Here is a tiny trained network, its code and every weight. The questions are about switching its units off for an input and a target symbol, where a switched-off unit gives its printed mean instead of its output.

import numpy as np


def w(rows, s, z=0):
    codes = np.array(rows[::2]) - 128.0
    scale = np.full(codes.shape[1], s)
    scale[-1] = z or s
    return codes * scale


def f(y):
    return np.maximum(y, 0)


def softmax(a):
    e = np.exp(a - a.max(-1, keepdims=True))
    return e / e.sum(-1, keepdims=True)


def log_softmax(a):
    a = a - a.max(-1, keepdims=True)
    return a - np.log(np.exp(a).sum(-1, keepdims=True))


def net(x, mask):
    ids = ['ΛΣβγδζμτ'.index(c) for c in x.split()]
    T = len(ids)
    res = E[ids] + P[:T]
    u = 0
    for l in range(3):
        q, k, v = (res @ M[l].T for M in (Q, K, V))
        z = softmax(np.where(np.tri(T) > 0, q @ k.T / 2**0.5, -1e9)) @ v
        res = res + np.where(mask[u], z, O[l][:, -1]) @ O[l][:, :-1]
        u += 1
        y = f(res @ A[l][:, :-1].T + A[l][:, -1])
        res = res + np.where(mask[u : u + 4], y, B[l][:, -1]) @ B[l][:, :-1]
        u += 4
    return log_softmax(res[-1] @ U[:, :-1].T + U[:, -1])


Q, K, V, O, A, B = {}, {}, {}, {}, {}, {}
E = w([
[147,64,118,159,81,147,139,176,101,183],'Λ',
[67,109,188,237,100,185,55,184,138,195],'Σ',
[180,222,151,151,103,218,149,57,198,187],'β',
[42,197,220,108,134,151,186,104,207,192],'γ',
[184,148,158,204,58,169,85,142,107,135],'δ',
[69,165,180,141,115,136,58,169,104,49],'ζ',
[111,83,177,162,93,109,93,239,39,65],'μ',
[75,94,76,136,254,253,102,59,196,148],'τ',
],0.0043)
P = w([
[99,170,59,199,97,119,127,217,188,137],'0',
[68,180,81,221,84,127,135,153,137,132],'1',
[154,219,125,122,175,132,78,201,92,198],'2',
[135,88,133,151,110,147,136,165,208,112],'3',
[85,140,105,226,110,140,140,95,112,121],'4',
[173,151,176,73,173,164,66,180,136,193],'5',
[140,53,173,138,112,156,132,120,197,103],'6',
[75,119,149,226,122,151,140,48,83,107],'7',
[167,132,219,66,181,172,62,130,115,181],'8',
[133,21,204,126,108,168,132,70,173,92],'9',
[66,90,187,223,137,164,133,2,59,101],'10',
[165,105,250,68,198,192,63,86,81,175],'11',
[131,6,231,115,105,171,133,23,152,80],'12',
[86,132,123,230,107,145,132,77,84,112],'13',
],0.005)
Q[0] = w([
[195,203,162,14,242,149,24,205,53,250],'L0H0',
[21,209,69,234,134,124,209,88,5,120],'L0H0',
],0.026)
K[0] = w([
[130,42,232,126,81,105,72,133,42,49],'L0H0',
[124,178,23,153,79,63,76,253,133,104],'L0H0',
],0.03)
V[0] = w([
[120,159,48,105,113,88,159,169,139,102],'L0H0',
[76,234,108,79,178,172,162,25,255,156],'L0H0',
],0.0077)
O[0] = w([
[86,152,80,150,107,94,143,79,72,130,29],'L0H0',
[68,87,60,3,55,130,24,102,71,240,253],'L0H0',
],0.0042,0.00044)
A[0] = w([
[178,109,84,34,108,39,178,103,134,75,2],'L0N0',
[166,143,70,52,137,69,223,77,113,96,110],'L0N1',
[240,155,66,5,83,29,202,123,106,68,57],'L0N2',
[176,158,36,67,157,57,158,130,147,89,48],'L0N3',
],0.032,0.0038)
B[0] = w([
[141,102,103,132,108,161,101,102,189,137,128],'L0N0',
[119,143,131,254,158,99,85,137,195,205,128],'L0N1',
[68,175,52,167,154,192,96,125,123,137,128],'L0N2',
[144,174,82,163,123,140,72,134,178,128,128],'L0N3',
],0.021)
Q[1] = w([
[72,208,67,240,140,73,192,78,3,150],'L1H0',
[200,183,188,127,213,157,151,189,116,137],'L1H0',
],0.039)
K[1] = w([
[124,174,39,168,102,102,103,253,140,130],'L1H0',
[131,63,199,115,89,114,78,129,58,26],'L1H0',
],0.039)
V[1] = w([
[177,135,29,105,161,168,56,98,117,13],'L1H0',
[255,183,115,180,40,170,91,58,157,173],'L1H0',
],0.016)
O[1] = w([
[124,141,143,110,132,254,158,184,83,109,6],'L1H0',
[86,133,207,176,198,104,224,155,101,198,174],'L1H0',
],0.0093,0.0023)
A[1] = w([
[177,150,84,36,226,110,115,114,72,155,4],'L1N0',
[133,144,149,86,137,121,64,137,102,201,168],'L1N1',
[196,162,53,2,164,88,212,109,61,77,38],'L1N2',
[194,145,57,23,134,86,252,109,90,116,68],'L1N3',
],0.017,0.0042)
B[1] = w([
[133,141,133,215,211,24,135,136,211,140,130],'L1N0',
[129,144,148,48,120,89,94,115,86,184,253],'L1N1',
[169,65,58,118,141,43,222,141,94,171,128],'L1N2',
[143,171,166,108,69,139,2,110,196,122,128],'L1N3',
],0.0085,0.0051)
Q[2] = w([
[151,188,83,124,193,115,128,121,80,122],'L2H0',
[255,134,254,38,147,106,113,227,183,103],'L2H0',
],0.033)
K[2] = w([
[110,160,49,137,211,160,100,111,97,150],'L2H0',
[148,47,208,105,182,168,107,1,86,93],'L2H0',
],0.029)
V[2] = w([
[136,2,49,151,196,145,143,123,172,164],'L2H0',
[213,115,121,93,83,78,218,152,77,114],'L2H0',
],0.02)
O[2] = w([
[20,253,5,194,185,26,172,90,55,101,2],'L2H0',
[38,50,127,92,29,169,197,116,80,145,38],'L2H0',
],0.0047,0.0079)
A[2] = w([
[95,120,141,216,123,177,217,162,116,72,81],'L2N0',
[57,141,26,160,58,114,231,86,84,82,38],'L2N1',
[49,73,56,178,9,148,199,74,195,18,132],'L2N2',
[160,143,124,34,136,172,98,145,77,151,2],'L2N3',
],0.016,0.0046)
B[2] = w([
[134,158,81,70,74,126,209,101,169,111,177],'L2N0',
[23,126,205,186,56,166,51,116,190,128,141],'L2N1',
[113,9,95,148,186,92,173,155,102,138,151],'L2N2',
[57,165,51,146,158,122,134,113,101,144,255],'L2N3',
],0.014,0.0086)
U = w([
[87,123,139,160,104,132,117,122,157,115,56],'Λ',
[140,210,129,245,180,35,146,112,109,80,128],'Σ',
[114,130,241,129,154,137,167,177,66,201,120],'β',
[152,90,104,50,76,39,62,68,152,157,81],'γ',
[136,157,117,102,103,125,184,115,145,116,105],'δ',
[198,112,174,142,92,255,82,174,165,58,253],'ζ',
[144,67,97,130,155,115,147,145,118,122,92],'μ',
[84,141,54,102,136,191,101,124,97,158,123],'τ',
],0.0046,0.006)

Each question gives the input, a string of symbols that net reads in full, and the target symbol t.
The units are the heads (2 rows each of Q, K, V and O) and the neurons (one row each of A and B). Each row of codes is followed by its name. A weight is (code - 128) times the scale printed after its matrix; where a second scale follows, it is the last column's (O, A, B and U).
mask holds one flag per unit, layer by layer, with each layer's heads first. A switched-off unit (its flag False) gives its mean, the last column of its rows in O or B, instead of its output. The means were averaged over made-up inputs and are rounded, as every weight is.
A unit's drop is (log p(t) with every unit on - log p(t) with that unit switched off) / (log p(t) with every unit on - log p(t) with every unit switched off).
The circuit of an input: a set's keep is (log p(t) with only the set's units on - log p(t) with every unit switched off) / (log p(t) with every unit on - log p(t) with every unit switched off). Starting from the 12 units with the biggest drops (on a tie, the unit counted first), units are removed one at a time, each time the one whose removal leaves the highest keep (on an exact tie, the one counted first), for as long as the keep stays at least 0.8.
units of the circuit, in order: the units of the circuit, biggest drop first
k most important neurons: the k neurons with the biggest drops, biggest first
top k neurons in layer l: the k neurons of layer l with the biggest drops, biggest first
drop when u is switched off: that unit's drop, to one decimal
input Λ δ δ ζ Σ β, target τ: units of the circuit, in order => L2N3; L1H0
input τ Σ ζ, target Σ: units of the circuit, in order => L2H0
input ζ μ ζ γ γ ζ ζ ζ γ Σ ζ ζ Λ, target γ: units of the circuit, in order => L1H0; L0H0
input Λ μ Λ τ ζ ζ Σ, target τ: units of the circuit, in order => L0H0; L2N3; L1H0
input Λ τ δ ζ Σ ζ δ ζ Σ ζ β, target Λ: units of the circuit, in order => L2N1; L2H0; L1N1; L1H0
input τ τ γ, target Σ: 3 most important neurons => L1N0; L2N3; L2N0
input γ ζ δ Σ ζ Σ ζ β, target γ: 2 most important neurons => L1N1; L2N3
input δ δ Σ ζ Σ ζ ζ Σ μ, target ζ: units of the circuit, in order => L0H0; L1N1; L2N3
input δ γ δ μ ζ Λ ζ, target γ: units of the circuit, in order => L0H0; L1H0
input ζ ζ δ ζ δ Σ, target τ: units of the circuit, in order => L2N3; L1H0; L1N1
input τ Λ ζ Σ ζ δ ζ δ ζ μ, target τ: units of the circuit, in order => L0H0; L2N3; L1H0
input μ Σ δ μ Σ ζ ζ Σ, target μ: 2 most important neurons => L2N2; L1N1
input Σ μ δ ζ ζ ζ δ ζ ζ ζ ζ, target Σ: units of the circuit, in order => L2H0; L1H0
input ζ δ μ δ β Σ δ δ, target ζ: 2 most important neurons => L1N1; L2N3
input ζ ζ ζ Σ Σ ζ γ, target γ: 2 most important neurons => L1N1; L2N3
input ζ ζ ζ Σ δ δ δ δ δ, target β: top neuron in layer 2 => L2N0
input Λ ζ ζ ζ δ, target Λ: 2 most important neurons => L2N1; L1N1
input Λ ζ δ β μ Σ δ ζ, target Λ: 2 most important neurons => L2N1; L1N1
input δ Λ δ Σ Σ ζ ζ Λ, target δ: 2 most important neurons => L2N0; L1N1
input Σ ζ Σ ζ τ δ, target Σ: most important neuron => L1N1
input ζ γ Σ ζ δ γ μ δ δ μ Λ ζ, target ζ: drop when L0H0 is switched off => 2.8
input δ δ γ, target β: drop when L0H0 is switched off => 0.1
input δ τ ζ ζ μ, target δ: drop when L1H0 is switched off => 0.7
input γ ζ Σ δ ζ, target γ: drop when L0H0 is switched off => 0.7
input Σ Σ ζ β Σ δ Σ, target β: top 2 neurons in layer 2 => L2N3; L2N0
